(in the rows, 128 means zero)
Rows near named flat spaces through zero
ph-tp: [117, 119, 134, 153, 133, 117, 123, 144, 133, 134, 120, 119, 128, 138, 142, 125, 133, 115, 138, 115, 135, 141, 139, 138, 135]
rq-sd: [126, 117, 149, 173, 134, 94, 107, 129, 143, 118, 98, 127, 95, 119, 119, 92, 144, 146, 136, 156, 95, 163, 166, 135, 149]
rq-sd: [104, 156, 103, 112, 95, 149, 155, 164, 131, 140, 143, 122, 115, 144, 152, 130, 133, 112, 116, 74, 162, 139, 119, 157, 98]
ph-tp: [117, 107, 152, 162, 153, 137, 115, 132, 141, 122, 115, 126, 122, 150, 122, 110, 134, 138, 157, 102, 129, 123, 159, 129, 157]
sg-pg: [139, 114, 142, 142, 110, 127, 141, 142, 123, 124, 132, 134, 130, 148, 144, 138, 112, 111, 102, 117, 147, 111, 128, 102, 103]
ph-tp: [120, 147, 92, 118, 141, 141, 129, 118, 149, 174, 130, 110, 116, 118, 128, 122, 154, 155, 117, 110, 94, 147, 103, 138, 143]
rn-dm: [117, 118, 138, 124, 135, 123, 130, 127, 154, 114, 97, 123, 144, 122, 124, 136, 140, 151, 106, 105, 95, 123, 117, 105, 137]
ph-tp: [144, 128, 140, 101, 116, 138, 121, 116, 99, 104, 145, 137, 149, 116, 106, 138, 110, 126, 141, 156, 129, 107, 134, 122, 131]
ph-tp: [115, 139, 141, 106, 116, 124, 137, 128, 115, 84, 99, 155, 92, 127, 142, 98, 132, 129, 143, 148, 158, 143, 150, 160, 98]
zb-gj: [127, 132, 142, 109, 169, 126, 143, 121, 165, 167, 119, 103, 120, 175, 143, 117, 140, 175, 82, 65, 131, 123, 102, 132, 124]
rn-dm: [110, 113, 129, 136, 113, 148, 119, 151, 135, 165, 114, 87, 134, 141, 136, 134, 149, 158, 104, 76, 61, 147, 128, 126, 149]
rq-sd: [124, 141, 110, 163, 109, 117, 149, 160, 153, 139, 144, 130, 87, 102, 146, 101, 129, 126, 125, 139, 124, 160, 119, 134, 99]
rq-sd: [142, 117, 173, 166, 131, 138, 147, 161, 145, 132, 149, 128, 98, 141, 148, 72, 121, 154, 140, 102, 137, 128, 147, 118, 119]
ph-tp: [153, 132, 136, 118, 133, 148, 146, 134, 135, 167, 165, 113, 141, 133, 139, 118, 124, 151, 109, 99, 119, 110, 101, 104, 129]
dz-cj: [132, 121, 151, 138, 68, 132, 138, 191, 127, 142, 154, 88, 169, 114, 135, 140, 123, 138, 91, 81, 69, 136, 122, 99, 133]
zb-gj: [111, 153, 130, 92, 66, 96, 126, 160, 128, 115, 111, 95, 160, 125, 113, 157, 142, 138, 61, 93, 84, 157, 130, 138, 130]
dz-cj: [116, 97, 127, 182, 116, 135, 127, 152, 130, 123, 115, 133, 105, 121, 149, 124, 123, 108, 147, 139, 115, 140, 141, 116, 114]
rn-dm: [107, 122, 129, 110, 134, 170, 107, 147, 101, 155, 155, 88, 131, 119, 125, 118, 130, 154, 189, 117, 88, 152, 133, 183, 153]
zb-gj: [129, 128, 114, 127, 134, 131, 130, 137, 139, 188, 148, 88, 128, 158, 135, 148, 128, 144, 87, 91, 109, 137, 103, 134, 123]
sg-pg: [124, 133, 86, 117, 159, 148, 100, 77, 143, 144, 129, 121, 118, 116, 65, 151, 136, 165, 134, 151, 76, 122, 119, 128, 165]
rq-sd: [118, 122, 125, 99, 73, 155, 126, 146, 102, 122, 126, 110, 152, 145, 118, 172, 120, 127, 89, 95, 97, 117, 130, 118, 117]
sg-pg: [102, 94, 116, 116, 105, 208, 114, 131, 108, 126, 119, 113, 152, 143, 108, 173, 126, 142, 138, 79, 72, 96, 132, 106, 146]
rn-dm: [112, 151, 85, 94, 111, 151, 139, 131, 115, 134, 148, 128, 107, 111, 129, 141, 121, 122, 138, 145, 135, 142, 104, 164, 93]
sg-pg: [134, 146, 137, 119, 137, 89, 117, 118, 142, 123, 123, 119, 141, 117, 104, 122, 138, 144, 114, 139, 115, 142, 133, 136, 153]
zb-gj: [131, 125, 179, 125, 149, 112, 106, 118, 126, 90, 123, 128, 139, 152, 89, 110, 122, 151, 150, 122, 142, 116, 174, 144, 163]
zb-gj: [125, 127, 131, 99, 132, 140, 143, 124, 124, 128, 127, 128, 98, 147, 141, 125, 115, 149, 112, 129, 139, 127, 112, 146, 83]
zb-gj: [154, 128, 141, 168, 152, 123, 113, 131, 156, 185, 162, 96, 178, 139, 106, 123, 146, 142, 117, 71, 100, 111, 133, 87, 209]
ph-tp: [135, 125, 99, 146, 124, 122, 145, 140, 152, 172, 148, 110, 146, 137, 140, 168, 120, 110, 76, 100, 124, 118, 84, 93, 111]
rn-dm: [146, 138, 138, 111, 141, 123, 113, 114, 99, 123, 157, 133, 169, 119, 115, 131, 120, 104, 168, 149, 160, 112, 137, 138, 160]
zb-gj: [125, 170, 86, 90, 119, 118, 126, 96, 130, 130, 115, 140, 87, 96, 110, 111, 151, 152, 116, 173, 106, 161, 120, 158, 120]
dz-cj: [123, 128, 128, 138, 113, 107, 130, 167, 109, 143, 173, 99, 126, 157, 136, 156, 90, 92, 126, 130, 172, 146, 126, 173, 88]
zb-gj: [113, 127, 88, 134, 128, 132, 132, 118, 121, 107, 119, 156, 91, 92, 137, 133, 119, 100, 163, 192, 141, 144, 114, 147, 89]
sg-pg: [135, 147, 108, 158, 146, 115, 130, 127, 147, 125, 178, 137, 91, 121, 92, 119, 101, 121, 156, 166, 166, 132, 132, 153, 114]
dz-cj: [121, 87, 123, 169, 115, 155, 107, 138, 104, 117, 146, 123, 122, 134, 104, 165, 93, 106, 159, 156, 111, 116, 146, 122, 120]
zb-gj: [155, 97, 161, 184, 148, 130, 128, 119, 110, 89, 130, 183, 131, 116, 149, 97, 112, 76, 197, 173, 191, 93, 162, 90, 137]
dz-cj: [121, 117, 129, 130, 154, 140, 125, 104, 121, 92, 115, 161, 99, 128, 123, 117, 116, 120, 173, 165, 163, 116, 140, 142, 112]
rq-sd: [130, 119, 148, 116, 140, 144, 135, 135, 132, 129, 143, 117, 145, 139, 126, 131, 116, 145, 131, 103, 129, 109, 118, 123, 128]
rn-dm: [142, 128, 127, 128, 96, 122, 125, 136, 101, 102, 150, 141, 169, 108, 115, 159, 108, 84, 134, 153, 145, 107, 132, 105, 130]
ph-tp: [143, 91, 175, 151, 128, 144, 128, 138, 120, 113, 129, 131, 117, 141, 132, 110, 108, 148, 136, 132, 113, 111, 147, 103, 118]
ph-tp: [151, 163, 155, 113, 144, 94, 138, 109, 152, 104, 133, 149, 108, 129, 104, 79, 133, 161, 115, 138, 158, 126, 145, 133, 135]
zb-gj: [125, 114, 116, 165, 107, 122, 126, 150, 120, 123, 132, 133, 151, 106, 141, 149, 124, 80, 143, 139, 129, 129, 129, 107, 132]
ph-tp: [137, 110, 124, 124, 104, 158, 157, 154, 115, 165, 136, 119, 130, 122, 190, 131, 125, 123, 104, 111, 110, 126, 87, 100, 87]
sg-pg: [130, 125, 137, 104, 137, 132, 131, 113, 118, 131, 93, 138, 138, 119, 164, 109, 153, 135, 130, 126, 119, 130, 120, 120, 136]
rq-sd: [133, 144, 118, 87, 109, 146, 135, 123, 99, 136, 141, 131, 134, 142, 138, 139, 124, 117, 119, 121, 153, 120, 121, 143, 111]
zb-gj: [110, 104, 165, 92, 130, 170, 136, 146, 120, 115, 123, 107, 150, 169, 133, 145, 113, 158, 122, 62, 124, 99, 124, 131, 117]
dz-cj: [112, 109, 127, 162, 106, 126, 136, 158, 135, 112, 111, 133, 121, 114, 151, 132, 126, 106, 131, 128, 119, 139, 129, 114, 108]
rq-sd: [129, 134, 141, 90, 165, 120, 127, 74, 161, 97, 71, 151, 154, 143, 103, 132, 155, 162, 91, 97, 126, 90, 124, 89, 162]
rq-sd: [137, 123, 156, 87, 158, 99, 94, 88, 97, 126, 102, 115, 146, 139, 118, 129, 134, 148, 133, 165, 115, 139, 141, 158, 154]
rn-dm: [148, 157, 115, 94, 116, 140, 121, 126, 71, 151, 192, 124, 131, 123, 128, 122, 109, 101, 172, 167, 173, 136, 133, 181, 123]
sg-pg: [113, 131, 145, 120, 66, 174, 147, 178, 117, 94, 131, 135, 150, 106, 138, 112, 137, 129, 143, 76, 108, 118, 146, 109, 134]
dz-cj: [129, 140, 111, 95, 155, 132, 110, 74, 125, 124, 104, 141, 114, 128, 100, 126, 144, 152, 132, 156, 117, 125, 131, 141, 147]
rn-dm: [144, 121, 146, 139, 102, 126, 119, 146, 101, 132, 151, 119, 149, 129, 128, 132, 117, 111, 132, 133, 125, 126, 146, 120, 138]
dz-cj: [138, 109, 146, 167, 129, 138, 122, 161, 128, 173, 170, 90, 120, 141, 133, 114, 114, 145, 138, 112, 100, 142, 133, 134, 135]
dz-cj: [126, 140, 145, 130, 87, 106, 151, 157, 107, 92, 109, 160, 111, 131, 177, 102, 130, 84, 125, 134, 188, 142, 151, 139, 87]
rn-dm: [115, 107, 141, 185, 85, 112, 147, 174, 148, 76, 110, 149, 103, 103, 139, 122, 113, 106, 122, 144, 121, 139, 143, 99, 88]
rq-sd: [112, 117, 146, 134, 150, 115, 110, 138, 136, 127, 126, 100, 130, 129, 114, 125, 125, 150, 150, 128, 104, 149, 136, 159, 144]
dz-cj: [107, 104, 116, 128, 166, 149, 102, 104, 141, 126, 118, 110, 101, 111, 87, 137, 121, 178, 160, 162, 63, 139, 120, 149, 136]
rq-sd: [137, 134, 106, 106, 96, 120, 111, 107, 83, 132, 116, 135, 133, 124, 129, 153, 131, 98, 114, 171, 123, 138, 136, 134, 123]
sg-pg: [127, 153, 112, 127, 133, 139, 137, 123, 155, 101, 157, 145, 101, 89, 83, 105, 119, 155, 157, 154, 122, 126, 125, 135, 127]
sg-pg: [150, 111, 155, 170, 151, 120, 130, 111, 161, 117, 109, 150, 120, 124, 119, 97, 138, 150, 120, 128, 112, 107, 143, 72, 154]
zb-gj: [144, 126, 173, 129, 142, 133, 106, 131, 135, 129, 162, 98, 166, 147, 72, 121, 120, 171, 134, 89, 101, 106, 157, 120, 189]
dz-cj: [124, 140, 93, 126, 123, 123, 116, 117, 141, 182, 117, 98, 118, 123, 122, 137, 156, 155, 88, 121, 64, 159, 111, 130, 147]
rn-dm: [115, 111, 104, 107, 125, 163, 121, 114, 132, 136, 119, 112, 154, 132, 102, 182, 126, 145, 101, 103, 78, 103, 102, 101, 135]
rq-sd: [125, 98, 178, 127, 115, 180, 131, 169, 120, 123, 165, 96, 147, 162, 112, 133, 97, 164, 137, 65, 106, 97, 141, 121, 129]
rn-dm: [127, 153, 124, 146, 131, 122, 134, 160, 159, 159, 173, 99, 159, 128, 112, 124, 135, 130, 127, 69, 132, 130, 123, 131, 165]
ph-tp: [143, 161, 119, 118, 152, 98, 105, 94, 144, 134, 140, 124, 142, 104, 75, 115, 146, 152, 134, 152, 109, 137, 138, 137, 185]
ph-tp: [115, 97, 148, 156, 120, 141, 135, 167, 124, 144, 131, 106, 102, 154, 162, 122, 113, 132, 130, 108, 121, 144, 132, 142, 94]
sg-pg: [122, 154, 119, 76, 118, 125, 122, 124, 118, 106, 153, 116, 147, 114, 84, 152, 112, 141, 130, 141, 125, 128, 119, 160, 126]
sg-pg: [141, 107, 179, 168, 127, 130, 150, 162, 128, 98, 141, 152, 127, 142, 160, 93, 108, 105, 156, 111, 184, 105, 152, 106, 112]
rn-dm: [126, 111, 139, 162, 149, 119, 130, 123, 154, 90, 115, 153, 128, 121, 114, 128, 118, 118, 144, 138, 146, 107, 136, 101, 131]
sg-pg: [124, 139, 149, 126, 137, 85, 135, 147, 135, 115, 130, 122, 125, 123, 144, 110, 122, 123, 133, 140, 157, 153, 127, 160, 112]
dz-cj: [121, 100, 126, 164, 99, 123, 122, 150, 128, 106, 118, 128, 179, 123, 121, 181, 118, 82, 113, 112, 115, 106, 131, 78, 141]
[122, 118, 129, 153, 114, 144, 134, 152, 130, 143, 141, 118, 80, 141, 137, 111, 117, 143, 129, 127, 116, 147, 136, 144, 98] : rn-dm
[136, 132, 148, 118, 154, 166, 129, 126, 134, 158, 152, 113, 129, 141, 126, 90, 139, 173, 153, 85, 116, 116, 132, 134, 161] : ph-tp
[132, 122, 124, 132, 120, 115, 148, 139, 125, 155, 118, 126, 111, 156, 178, 134, 125, 108, 87, 118, 155, 136, 108, 125, 82] : zb-gj
[148, 142, 134, 156, 123, 113, 140, 144, 142, 137, 170, 129, 127, 139, 117, 120, 112, 115, 117, 117, 164, 118, 134, 117, 125] : rn-dm
[143, 130, 158, 137, 99, 136, 123, 176, 118, 170, 184, 75, 159, 140, 120, 123, 119, 150, 116, 80, 90, 137, 138, 132, 155] : rn-dm
[134, 136, 166, 108, 133, 97, 113, 113, 126, 111, 87, 128, 141, 128, 127, 97, 157, 156, 116, 126, 107, 142, 155, 130, 164] : dz-cj
[118, 133, 135, 100, 94, 110, 134, 155, 128, 134, 119, 95, 132, 122, 136, 142, 128, 154, 78, 117, 80, 157, 110, 140, 103] : rq-sd
[126, 73, 154, 185, 132, 162, 150, 168, 149, 166, 127, 108, 107, 167, 180, 123, 115, 141, 106, 71, 108, 116, 114, 86, 95] : ph-tp
[104, 151, 89, 95, 117, 136, 134, 123, 130, 127, 125, 125, 94, 130, 117, 144, 127, 137, 114, 135, 128, 148, 113, 168, 94] : ph-tp
[126, 111, 158, 136, 86, 143, 137, 164, 124, 96, 121, 130, 147, 104, 135, 120, 126, 135, 128, 113, 90, 123, 139, 96, 128] : dz-cj
[132, 118, 160, 149, 169, 110, 130, 119, 169, 125, 107, 127, 122, 146, 124, 102, 138, 162, 116, 101, 125, 119, 133, 110, 147] : rn-dm
[118, 113, 109, 148, 122, 134, 143, 146, 132, 139, 121, 131, 135, 121, 165, 147, 127, 95, 125, 119, 136, 127, 103, 111, 106] : zb-gj
[123, 139, 100, 120, 65, 142, 146, 141, 100, 102, 118, 160, 118, 119, 147, 147, 124, 80, 110, 140, 153, 125, 132, 115, 87] : dz-cj
[130, 124, 135, 118, 136, 134, 127, 125, 126, 127, 135, 123, 137, 130, 122, 133, 121, 137, 131, 125, 124, 119, 122, 128, 130] : rq-sd
[103, 95, 161, 156, 130, 95, 110, 145, 134, 82, 76, 124, 129, 116, 132, 127, 130, 128, 144, 147, 98, 153, 153, 135, 132] : dz-cj
[118, 150, 121, 124, 153, 99, 134, 105, 164, 83, 94, 162, 110, 88, 114, 97, 148, 140, 146, 159, 137, 138, 128, 132, 135] : zb-gj
[133, 122, 123, 129, 89, 119, 142, 138, 93, 102, 120, 157, 100, 120, 163, 132, 108, 84, 126, 181, 162, 137, 131, 133, 67] : zb-gj
[138, 133, 134, 129, 128, 120, 146, 136, 135, 138, 131, 133, 125, 128, 155, 113, 130, 124, 115, 120, 145, 128, 115, 119, 113] : rq-sd
[124, 141, 97, 100, 125, 139, 134, 126, 118, 132, 168, 121, 138, 137, 106, 174, 97, 109, 123, 133, 159, 112, 101, 148, 100] : dz-cj
[124, 122, 134, 80, 101, 169, 126, 133, 84, 111, 145, 123, 167, 145, 119, 168, 107, 115, 134, 106, 139, 96, 128, 132, 121] : sg-pg
[147, 135, 125, 135, 47, 100, 108, 152, 67, 143, 143, 112, 140, 139, 133, 155, 121, 78, 91, 156, 121, 156, 163, 135, 122] : zb-gj
[144, 130, 132, 108, 131, 152, 130, 109, 106, 135, 141, 139, 101, 139, 129, 110, 120, 143, 136, 148, 138, 119, 133, 136, 113] : zb-gj
[132, 104, 146, 160, 116, 146, 123, 162, 118, 136, 170, 106, 118, 120, 120, 122, 99, 138, 157, 140, 101, 135, 136, 134, 119] : rq-sd
[135, 141, 92, 119, 98, 151, 134, 126, 108, 133, 161, 137, 111, 105, 116, 143, 111, 114, 133, 165, 125, 127, 116, 130, 102] : rq-sd
[129, 146, 111, 128, 120, 111, 102, 115, 118, 131, 140, 118, 120, 115, 87, 131, 131, 133, 137, 163, 106, 151, 149, 155, 152] : zb-gj
[134, 94, 154, 151, 122, 122, 91, 127, 96, 109, 124, 118, 141, 108, 108, 134, 116, 126, 165, 180, 83, 137, 159, 127, 154] : ph-tp
[128, 144, 123, 110, 142, 147, 147, 126, 140, 138, 140, 134, 95, 117, 141, 92, 132, 158, 141, 128, 132, 135, 111, 145, 109] : dz-cj
[117, 132, 105, 145, 127, 114, 138, 133, 156, 127, 112, 134, 135, 113, 135, 142, 139, 112, 110, 118, 126, 131, 110, 107, 126] : rq-sd
[143, 142, 140, 106, 150, 123, 143, 122, 130, 140, 145, 130, 117, 128, 146, 99, 125, 144, 132, 135, 153, 129, 111, 143, 112] : rq-sd
[118, 118, 151, 131, 73, 140, 146, 181, 116, 109, 127, 120, 149, 138, 152, 139, 120, 112, 105, 81, 126, 124, 137, 112, 107] : sg-pg
